Here is a tiny trained network, its code and every weight. The questions are about switching its units off for an input and a target symbol, where a switched-off unit gives its printed mean instead of its output.

import numpy as np


def w(rows, s, z=0):
    codes = np.array(rows[::2]) - 128.0
    scale = np.full(codes.shape[1], s)
    scale[-1] = z or s
    return codes * scale


def norm(h):
    return h / np.sqrt((h * h).mean(-1, keepdims=True) + 1e-5)


def f(y):
    return np.maximum(y, 0)


def softmax(a):
    e = np.exp(a - a.max(-1, keepdims=True))
    return e / e.sum(-1, keepdims=True)


def log_softmax(a):
    a = a - a.max(-1, keepdims=True)
    return a - np.log(np.exp(a).sum(-1, keepdims=True))


def net(x, mask):
    ids = ['αγδθξω'.index(c) for c in x.split()]
    T = len(ids)
    res = E[ids] + P[:T]
    u = 0
    for l in range(2):
        q, k, v = (norm(res) @ M[l].T for M in (Q, K, V))
        z = softmax(np.where(np.tri(T) > 0, q @ k.T / 4**0.5, -1e9)) @ v
        res = res + np.where(mask[u], z, O[l][:, -1]) @ O[l][:, :-1]
        u += 1
        y = f(norm(res) @ A[l][:, :-1].T + A[l][:, -1])
        res = res + np.where(mask[u : u + 4], y, B[l][:, -1]) @ B[l][:, :-1]
        u += 4
    return log_softmax(norm(res)[-1] @ U[:, :-1].T + U[:, -1])


Q, K, V, O, A, B = {}, {}, {}, {}, {}, {}
E = w([
[134,104,42,122,144,141,183,140,165,159],'α',
[174,116,151,136,144,167,221,74,1,152],'γ',
[90,144,42,129,95,106,148,87,144,105],'δ',
[97,177,134,171,160,155,91,127,183,110],'θ',
[139,161,213,167,101,15,175,150,148,180],'ξ',
[217,153,135,123,91,175,185,188,152,168],'ω',
],0.018)
P = w([
[50,94,145,119,231,123,149,117,124,46],'0',
[234,103,46,110,136,104,32,99,181,117],'1',
[202,100,210,31,74,129,189,166,147,3],'2',
[139,69,102,158,49,93,31,142,99,179],'3',
[115,149,74,217,145,108,150,189,148,123],'4',
[141,123,87,142,95,120,86,139,168,201],'5',
],0.014)
Q[0] = w([
[55,76,94,138,122,53,174,133,165,179],'0.h1',
[181,116,124,254,131,133,164,151,199,121],'0.h1',
[111,92,113,78,185,190,31,101,169,176],'0.h1',
[145,43,54,63,118,239,66,62,116,152],'0.h1',
],0.0093)
K[0] = w([
[154,98,83,61,194,122,141,17,134,79],'0.h1',
[176,127,79,151,188,243,145,82,106,199],'0.h1',
[1,64,151,51,83,149,78,175,214,189],'0.h1',
[74,132,67,108,71,105,119,233,238,181],'0.h1',
],0.0081)
V[0] = w([
[128,205,170,133,139,101,160,85,146,75],'0.h1',
[78,140,158,123,113,141,128,150,83,133],'0.h1',
[255,170,152,125,149,81,150,46,25,145],'0.h1',
[139,203,74,100,147,38,180,205,201,188],'0.h1',
],0.0075)
O[0] = w([
[106,116,134,182,95,31,106,152,85,61,150],'0.h1',
[173,43,152,97,86,95,97,104,106,148,99],'0.h1',
[60,161,27,112,212,118,138,199,132,95,254],'0.h1',
[138,96,180,155,82,78,255,68,121,170,97],'0.h1',
],0.009,0.0068)
A[0] = w([
[53,102,122,199,206,121,176,151,129,82,92],'0.n1',
[210,154,130,44,53,174,108,154,210,135,219],'0.n2',
[120,241,147,254,70,122,109,189,226,201,128],'0.n3',
[223,177,75,153,151,208,167,63,84,189,247],'0.n4',
],0.0095,0.0015)
B[0] = w([
[121,171,121,114,151,174,103,130,157,150,237],'0.n1',
[140,169,162,160,148,212,246,171,88,148,183],'0.n2',
[147,174,15,189,108,166,107,165,146,134,227],'0.n3',
[120,70,73,119,149,92,31,154,115,43,254],'0.n4',
],0.014,0.0086)
Q[1] = w([
[97,216,72,210,180,41,87,158,130,163],'1.h1',
[83,249,165,92,228,148,195,177,186,69],'1.h1',
[55,113,211,104,89,83,207,163,139,2],'1.h1',
[42,176,92,125,236,127,176,181,93,54],'1.h1',
],0.0086)
K[1] = w([
[152,165,45,113,148,114,193,62,120,132],'1.h1',
[167,120,157,201,193,146,144,78,103,60],'1.h1',
[6,125,192,157,169,113,128,60,170,134],'1.h1',
[83,148,84,222,217,143,152,121,115,123],'1.h1',
],0.011)
V[1] = w([
[58,77,69,110,133,113,245,99,57,151],'1.h1',
[92,156,70,100,105,119,100,62,226,76],'1.h1',
[84,172,157,141,151,182,105,84,90,144],'1.h1',
[207,144,92,26,129,202,99,186,230,153],'1.h1',
],0.011)
O[1] = w([
[130,67,47,89,42,234,175,71,111,106,105],'1.h1',
[127,223,207,178,58,154,125,55,125,136,253],'1.h1',
[104,135,99,199,204,130,117,167,43,85,131],'1.h1',
[4,165,225,77,140,146,169,142,148,107,200],'1.h1',
],0.013,0.0053)
A[1] = w([
[151,87,111,19,127,116,177,127,197,156,2],'1.n1',
[108,122,161,95,10,125,133,131,157,121,68],'1.n2',
[99,140,85,178,129,134,37,127,118,123,175],'1.n3',
[127,163,57,110,175,151,85,121,154,136,206],'1.n4',
],0.014,0.0031)
B[1] = w([
[101,28,227,189,105,143,107,178,129,217,143],'1.n1',
[106,104,74,70,208,68,248,128,139,182,159],'1.n2',
[223,102,130,132,79,111,163,79,167,108,251],'1.n3',
[175,80,186,123,78,100,130,116,105,194,253],'1.n4',
],0.013,0.012)
U = w([
[102,53,166,98,155,125,122,147,169,153,79],'α',
[180,56,39,118,138,113,54,119,131,128,143],'γ',
[138,165,131,27,124,131,172,54,145,112,67],'δ',
[146,145,189,184,73,187,87,69,94,136,86],'θ',
[117,168,149,150,170,11,98,136,81,218,137],'ξ',
[58,125,2,184,222,160,111,149,117,58,252],'ω',
],0.0088,0.0022)

Each question gives the input, a string of symbols that net reads in full, and the target symbol t.
The units are the heads (4 rows each of Q, K, V and O) and the neurons (one row each of A and B). Each row of codes is followed by its name. A weight is (code - 128) times the scale printed after its matrix; where a second scale follows, it is the last column's (O, A, B and U).
mask holds one flag per unit, layer by layer, with each layer's heads first. A switched-off unit (its flag False) gives its mean, the last column of its rows in O or B, instead of its output. The means were averaged over made-up inputs and are rounded, as every weight is.
A unit's drop is (log p(t) with every unit on - log p(t) with that unit switched off) / (log p(t) with every unit on - log p(t) with every unit switched off).
The circuit of an input: a set's keep is (log p(t) with only the set's units on - log p(t) with every unit switched off) / (log p(t) with every unit on - log p(t) with every unit switched off). Starting from all 10 units, units are removed one at a time, each time the one whose removal leaves the highest keep (on an exact tie, the one counted first), for as long as the keep stays at least 0.8.
units of the circuit, in order: the units of the circuit, biggest drop first
k most important neurons: the k neurons with the biggest drops, biggest first
k most important neurons of layer l: the k neurons of layer l with the biggest drops, biggest first
input γ ξ γ ω δ, target γ: units of the circuit, in order	(0.h1; 1.n4)
input γ δ α, target ω: units of the circuit, in order	(1.h1; 0.n1)
input δ γ δ, target θ: most important neuron	(0.n2)
input δ ξ γ ξ, target γ: units of the circuit, in order	(0.h1; 1.h1)
input ω γ γ, target α: units of the circuit, in order	(1.h1; 0.h1; 1.n1; 0.n3)
input ω ξ δ, target α: units of the circuit, in order	(1.h1; 0.h1; 1.n1)
input δ γ γ γ γ, target ω: 2 most important neurons	(0.n1; 0.n3)
input γ ξ γ ω, target ω: 2 most important neurons	(0.n2; 1.n3)
input α θ γ γ γ, target ξ: 4 most important neurons	(0.n2; 0.n1; 1.n4; 0.n4)
input δ α θ γ γ, target δ: 3 most important neurons	(0.n2; 0.n1; 0.n4)
input γ θ γ γ δ, target ξ: 2 most important neurons	(0.n2; 1.n4)
input ω γ γ ξ δ θ, target θ: 2 most important neurons	(0.n3; 0.n4)
input ω γ δ α, target α: units of the circuit, in order	(1.h1; 0.h1; 0.n4; 0.n2)
input γ θ ω ξ α, target ξ: 2 most important neurons of layer 0	(0.n2; 0.n4)
input θ ω ξ, target ξ: units of the circuit, in order	(1.h1; 0.h1)
input α γ γ δ ξ, target ω: units of the circuit, in order	(0.h1)
input γ δ θ γ δ, target θ: 2 most important neurons	(1.n4; 0.n4)
input ξ ξ α ξ θ, target γ: 2 most important neurons of layer 0	(0.n3; 0.n1)
input ω θ ω, target α: 3 most important neurons	(0.n3; 1.n1; 1.n3)
input γ ω ξ γ γ, target α: 3 most important neurons of layer 0	(0.n2; 0.n1; 0.n3)
input ξ γ ω δ γ γ, target γ: units of the circuit, in order	(0.n4)
input ω γ δ, target α: 2 most important neurons of layer 1	(1.n1; 1.n4)
input ξ ξ γ, target γ: units of the circuit, in order	(0.h1; 1.h1)
input γ γ γ θ, target θ: 2 most important neurons of layer 0	(0.n3; 0.n2)
input α δ δ γ ξ, target θ: 2 most important neurons of layer 1	(1.n4; 1.n2)
input γ δ δ, target ω: 2 most important neurons of layer 0	(0.n1; 0.n4)
input γ ξ γ ξ, target γ: units of the circuit, in order	(1.h1)
input θ ξ θ, target ξ: units of the circuit, in order	(1.h1; 0.h1)
input γ θ α θ γ, target ξ: 2 most important neurons of layer 0	(0.n2; 0.n1)
